Here is a tiny trained network, its code and every weight. The questions are about switching its units off for an input and a class, where a switched-off unit gives its printed mean instead of its output.

import numpy as np


def w(rows, s, z=0):
    codes = np.array(rows[::2]) - 128.0
    scale = np.full(codes.shape[1], s)
    scale[-1] = z or s
    return codes * scale


def f(y):
    return y / 2 * (1 + np.tanh(0.7978845608 * (y + 0.044715 * y**3)))


def log_softmax(a):
    a = a - a.max(-1, keepdims=True)
    return a - np.log(np.exp(a).sum(-1, keepdims=True))


def net(x, mask):
    res = np.array(x, float).reshape(1, 7) / 4 @ E
    y = f(res @ A[0][:, :-1].T + A[0][:, -1])
    res = res + np.where(mask, y, B[0][:, -1]) @ B[0][:, :-1]
    return log_softmax(res[-1] @ U[:, :-1].T + U[:, -1])


A, B = {}, {}
E = w([
[166,121,76,193,166,221,93,116,163,186,147,140],'x0',
[151,132,69,114,124,56,148,144,140,138,100,139],'x1',
[162,112,143,108,119,96,107,123,162,86,183,131],'x2',
[174,198,69,96,137,116,107,245,61,184,110,115],'x3',
[185,209,111,155,123,160,170,127,199,114,144,109],'x4',
[111,106,147,109,115,92,128,172,116,217,133,177],'x5',
[100,72,87,177,33,215,127,95,119,103,44,181],'x6',
],0.011)
A[0] = w([
[181,141,79,211,199,179,75,178,121,161,72,94,254],'N0',
[34,62,124,118,115,94,130,50,94,111,136,195,139],'N1',
[147,50,153,120,108,172,127,19,176,118,123,107,76],'N2',
[173,168,167,162,143,182,139,3,161,122,177,137,144],'N3',
[124,101,154,102,119,134,104,66,208,200,163,163,116],'N4',
[112,126,95,178,70,205,102,118,95,158,184,105,90],'N5',
],0.0078,0.0073)
B[0] = w([
[193,154,142,101,146,137,127,160,89,175,84,168,252],'N0',
[139,7,168,109,123,147,101,121,177,222,121,186,213],'N1',
[35,93,185,112,80,107,33,125,93,143,119,21,211],'N2',
[92,188,145,68,164,254,104,161,171,102,57,181,223],'N3',
[120,139,159,186,134,163,109,134,194,148,124,181,172],'N4',
[135,170,58,206,178,123,169,104,173,157,200,198,168],'N5',
],0.0095,0.012)
U = w([
[128,105,138,135,171,153,142,106,139,177,125,181,182],'0',
[135,87,143,146,64,151,86,64,131,142,133,63,45],'1',
[60,159,106,75,77,184,102,167,2,130,99,151,160],'2',
[146,125,124,199,97,140,120,113,47,110,145,135,59],'3',
[217,163,136,74,112,58,120,164,57,162,178,81,224],'4',
[88,125,127,92,150,109,180,61,117,79,178,122,75],'5',
[142,145,140,103,134,175,125,85,169,48,126,114,141],'6',
[68,141,53,172,125,140,133,89,81,125,216,89,2],'7',
],0.01,0.0066)

Each question gives the input, the list of numbers given to net, and the class t.
The units are the neurons (one row each of A and B). Each row of codes is followed by its name. A weight is (code - 128) times the scale printed after its matrix; where a second scale follows, it is the last column's (A, B and U).
mask holds one flag per neuron, in row order. A switched-off neuron (its flag False) gives its mean, the last column of its row in B, instead of its output. The means were averaged over made-up inputs and are rounded, as every weight is.
A unit's drop is (log p(t) with every unit on - log p(t) with that unit switched off) / (log p(t) with every unit on - log p(t) with every unit switched off).
The circuit of an input: a set's keep is (log p(t) with only the set's units on - log p(t) with every unit switched off) / (log p(t) with every unit on - log p(t) with every unit switched off). Starting from all 6 units, units are removed one at a time, each time the one whose removal leaves the highest keep (on an exact tie, the one counted first), for as long as the keep stays at least 0.8.
circuit, biggest first: the units of the circuit, biggest drop first
most important unit: the unit with the biggest drop
top k neurons: the k neurons with the biggest drops, biggest first
drop when u is switched off: that unit's drop, to one decimal
input [-8,-6,-2,-5,-4,-8,2], class 1: circuit, biggest first : (N1; N2)
input [3,-3,2,3,-1,8,7], class 0: most important unit : N5
input [0,3,-4,0,-1,0,0], class 4: circuit, biggest first : (N3; N4)
input [7,-8,-8,-6,5,-8,6], class 2: circuit, biggest first : (N2; N3)
input [1,-8,-7,4,-4,-4,3], class 0: top 3 neurons : (N5; N2; N3)
input [-8,-4,-7,-8,-7,-8,-3], class 1: circuit, biggest first : (N2; N1)
input [-3,2,-8,-1,-1,0,1], class 0: top 2 neurons : (N2; N3)
input [-8,1,-7,8,-6,-3,-5], class 4: top 2 neurons : (N3; N2)
input [8,3,1,6,0,-1,2], class 4: circuit, biggest first : (N3; N0)
input [-5,-2,6,7,4,-2,5], class 4: top 2 neurons : (N3; N2)
input [8,-8,-5,7,-7,1,-2], class 4: top 2 neurons : (N3; N0)
input [6,1,-2,4,-7,-7,4], class 0: top 4 neurons : (N5; N2; N3; N0)
input [-6,-7,0,-4,2,-6,8], class 1: top 2 neurons : (N2; N1)
input [-1,5,-6,-4,8,0,4], class 6: circuit, biggest first : (N1)
input [3,0,0,3,-1,-2,2], class 4: top 2 neurons : (N3; N1)
input [-1,0,-3,0,-8,-4,-2], class 0: drop when N2 is switched off : 0.9
input [1,-4,-5,2,-1,-8,-7], class 4: drop when N0 is switched off : 0.3
input [-6,-3,-2,-5,-7,3,4], class 1: drop when N0 is switched off : 0.1
